Below are the code and all the weights of a small trained network. Each question names an input and a target symbol and asks about switching units off, where a switched-off unit gives its printed mean instead of its output.

import numpy as np


def w(rows, s, z=0):
    codes = np.array(rows[::2]) - 128.0
    scale = np.full(codes.shape[1], s)
    scale[-1] = z or s
    return codes * scale


def f(y):
    return np.maximum(y, 0)


def softmax(a):
    e = np.exp(a - a.max(-1, keepdims=True))
    return e / e.sum(-1, keepdims=True)


def log_softmax(a):
    a = a - a.max(-1, keepdims=True)
    return a - np.log(np.exp(a).sum(-1, keepdims=True))


def net(x, mask):
    ids = ['ΔΘΛΞΨΩημστφ'.index(c) for c in x.split()]
    T = len(ids)
    res = E[ids] + P[:T]
    q, k, v = (res @ M[0].T for M in (Q, K, V))
    z = softmax(np.where(np.tri(T) > 0, q @ k.T / 4**0.5, -1e9)) @ v
    res = res + np.where(mask[0], z, O[0][:, -1]) @ O[0][:, :-1]
    y = f(res @ A[0][:, :-1].T + A[0][:, -1])
    res = res + np.where(mask[1:17], y, B[0][:, -1]) @ B[0][:, :-1]
    return log_softmax(res[-1] @ U[:, :-1].T + U[:, -1])


Q, K, V, O, A, B = {}, {}, {}, {}, {}, {}
E = w([
[136,214,84,167],'Δ',
[207,114,117,76],'Θ',
[201,174,120,168],'Λ',
[136,36,145,44],'Ξ',
[134,128,220,249],'Ψ',
[100,102,139,100],'Ω',
[241,159,141,199],'η',
[81,73,125,134],'μ',
[51,170,123,173],'σ',
[149,131,212,161],'τ',
[188,52,237,169],'φ',
],0.011)
P = w([
[111,134,110,124],'0',
[142,156,182,67],'1',
[110,156,156,95],'2',
[126,86,100,165],'3',
[139,121,116,125],'4',
[131,213,150,30],'5',
[128,134,118,105],'6',
[129,38,110,195],'7',
[157,121,122,85],'8',
[118,248,97,29],'9',
[144,124,131,121],'10',
],0.015)
Q[0] = w([
[186,99,51,184],'head 1',
[81,196,164,67],'head 1',
[75,165,161,66],'head 1',
[95,154,254,166],'head 1',
],0.0094)
K[0] = w([
[139,223,249,103],'head 1',
[146,95,121,198],'head 1',
[143,95,124,184],'head 1',
[93,113,101,145],'head 1',
],0.013)
V[0] = w([
[100,135,133,192],'head 1',
[161,77,104,154],'head 1',
[108,176,123,235],'head 1',
[5,114,53,79],'head 1',
],0.012)
O[0] = w([
[161,90,76,131,75],'head 1',
[72,75,246,184,138],'head 1',
[191,74,33,178,3],'head 1',
[12,116,59,139,119],'head 1',
],0.013,0.0041)
A[0] = w([
[147,132,100,156,50],'neuron 1',
[127,125,170,128,95],'neuron 2',
[167,141,176,161,108],'neuron 3',
[135,184,140,94,158],'neuron 4',
[92,95,167,126,116],'neuron 5',
[138,151,123,106,160],'neuron 6',
[146,60,73,75,217],'neuron 7',
[130,10,135,99,254],'neuron 8',
[162,135,60,163,35],'neuron 9',
[139,223,133,82,211],'neuron 10',
[110,95,119,133,196],'neuron 11',
[124,105,63,33,168],'neuron 12',
[98,158,119,91,152],'neuron 13',
[109,167,119,169,191],'neuron 14',
[163,189,103,104,31],'neuron 15',
[147,165,119,75,6],'neuron 16',
],0.013,0.0053)
B[0] = w([
[123,130,148,142,131],'neuron 1',
[124,118,109,126,183],'neuron 2',
[110,101,106,123,189],'neuron 3',
[146,114,121,124,213],'neuron 4',
[100,117,139,104,206],'neuron 5',
[152,110,124,146,163],'neuron 6',
[118,168,117,144,173],'neuron 7',
[120,139,140,192,219],'neuron 8',
[90,138,142,147,136],'neuron 9',
[158,97,93,108,254],'neuron 10',
[109,139,163,143,164],'neuron 11',
[128,148,104,125,186],'neuron 12',
[172,138,121,124,205],'neuron 13',
[155,135,166,120,159],'neuron 14',
[7,123,152,154,147],'neuron 15',
[99,134,113,150,145],'neuron 16',
],0.016,0.0097)
U = w([
[223,166,93,136,254],'Δ',
[136,140,61,155,101],'Θ',
[154,75,142,106,141],'Λ',
[163,180,113,169,118],'Ξ',
[57,193,254,177,196],'Ψ',
[94,112,103,120,58],'Ω',
[180,142,159,149,141],'η',
[97,160,218,41,38],'μ',
[172,110,177,197,16],'σ',
[147,37,182,180,128],'τ',
[173,126,130,216,33],'φ',
],0.0097,0.0046)

Each question gives the input, a string of symbols that net reads in full, and the target symbol t.
The units are the heads (4 rows each of Q, K, V and O) and the neurons (one row each of A and B). Each row of codes is followed by its name. A weight is (code - 128) times the scale printed after its matrix; where a second scale follows, it is the last column's (O, A, B and U).
mask holds one flag per unit, heads first, then neurons. A switched-off unit (its flag False) gives its mean, the last column of its rows in O or B, instead of its output. The means were averaged over made-up inputs and are rounded, as every weight is.
A unit's drop is (log p(t) with every unit on - log p(t) with that unit switched off) / (log p(t) with every unit on - log p(t) with every unit switched off).
The circuit of an input: a set's keep is (log p(t) with only the set's units on - log p(t) with every unit switched off) / (log p(t) with every unit on - log p(t) with every unit switched off). Starting from the 12 units with the biggest drops (on a tie, the unit counted first), units are removed one at a time, each time the one whose removal leaves the highest keep (on an exact tie, the one counted first), for as long as the keep stays at least 0.8.
circuit, biggest first: the units of the circuit, biggest drop first
unit that matters most: the unit with the biggest drop
top k neurons: the k neurons with the biggest drops, biggest first
drop of u: that unit's drop, to one decimal
input η φ φ μ μ μ μ τ, target Ψ: unit that matters most	neuron 10
input μ τ φ Ω, target Δ: top 3 neurons	neuron 5; neuron 15; neuron 11
input φ σ Ξ φ Λ Θ σ φ Θ Ψ, target τ: circuit, biggest first	head 1; neuron 3
input τ η φ μ τ μ η Ψ Ξ μ, target φ: circuit, biggest first	head 1; neuron 8
input μ Λ Δ μ μ μ φ, target Ψ: circuit, biggest first	neuron 10; neuron 13
input Ξ Ξ Λ Ω, target μ: circuit, biggest first	head 1; neuron 8
input η μ μ Λ Λ μ φ φ Ξ τ, target τ: circuit, biggest first	head 1; neuron 3
input τ φ μ, target Δ: circuit, biggest first	head 1; neuron 15
input μ φ φ μ η Ξ μ Λ, target Δ: top 3 neurons	neuron 10; neuron 13; neuron 4
input μ μ Ξ Ξ μ μ φ μ Θ φ, target Ψ: circuit, biggest first	head 1; neuron 10
input Δ μ φ μ Ω μ μ μ Ξ, target Ψ: circuit, biggest first	head 1; neuron 8; neuron 10
input Ξ Ξ Ξ Θ Ξ φ η, target Λ: top 2 neurons	neuron 10; neuron 15
input Θ μ Ξ Δ, target Δ: top 2 neurons	neuron 10; neuron 13
input τ μ τ, target Δ: top neuron	neuron 5
input Ω μ φ μ η μ Θ Θ μ φ Ξ, target Ψ: circuit, biggest first	neuron 8; neuron 10
input μ φ μ Ξ Ξ Ξ τ, target μ: top 2 neurons	neuron 8; neuron 5
input τ Λ Ξ, target Δ: drop of neuron 15	0.1
input η Ψ Ξ Ω Ξ σ μ μ, target Θ: drop of neuron 16	0.0
input Ξ μ φ μ φ Ξ μ φ, target μ: drop of head 1	1.3
input μ Θ μ σ μ, target Ψ: circuit, biggest first	neuron 10
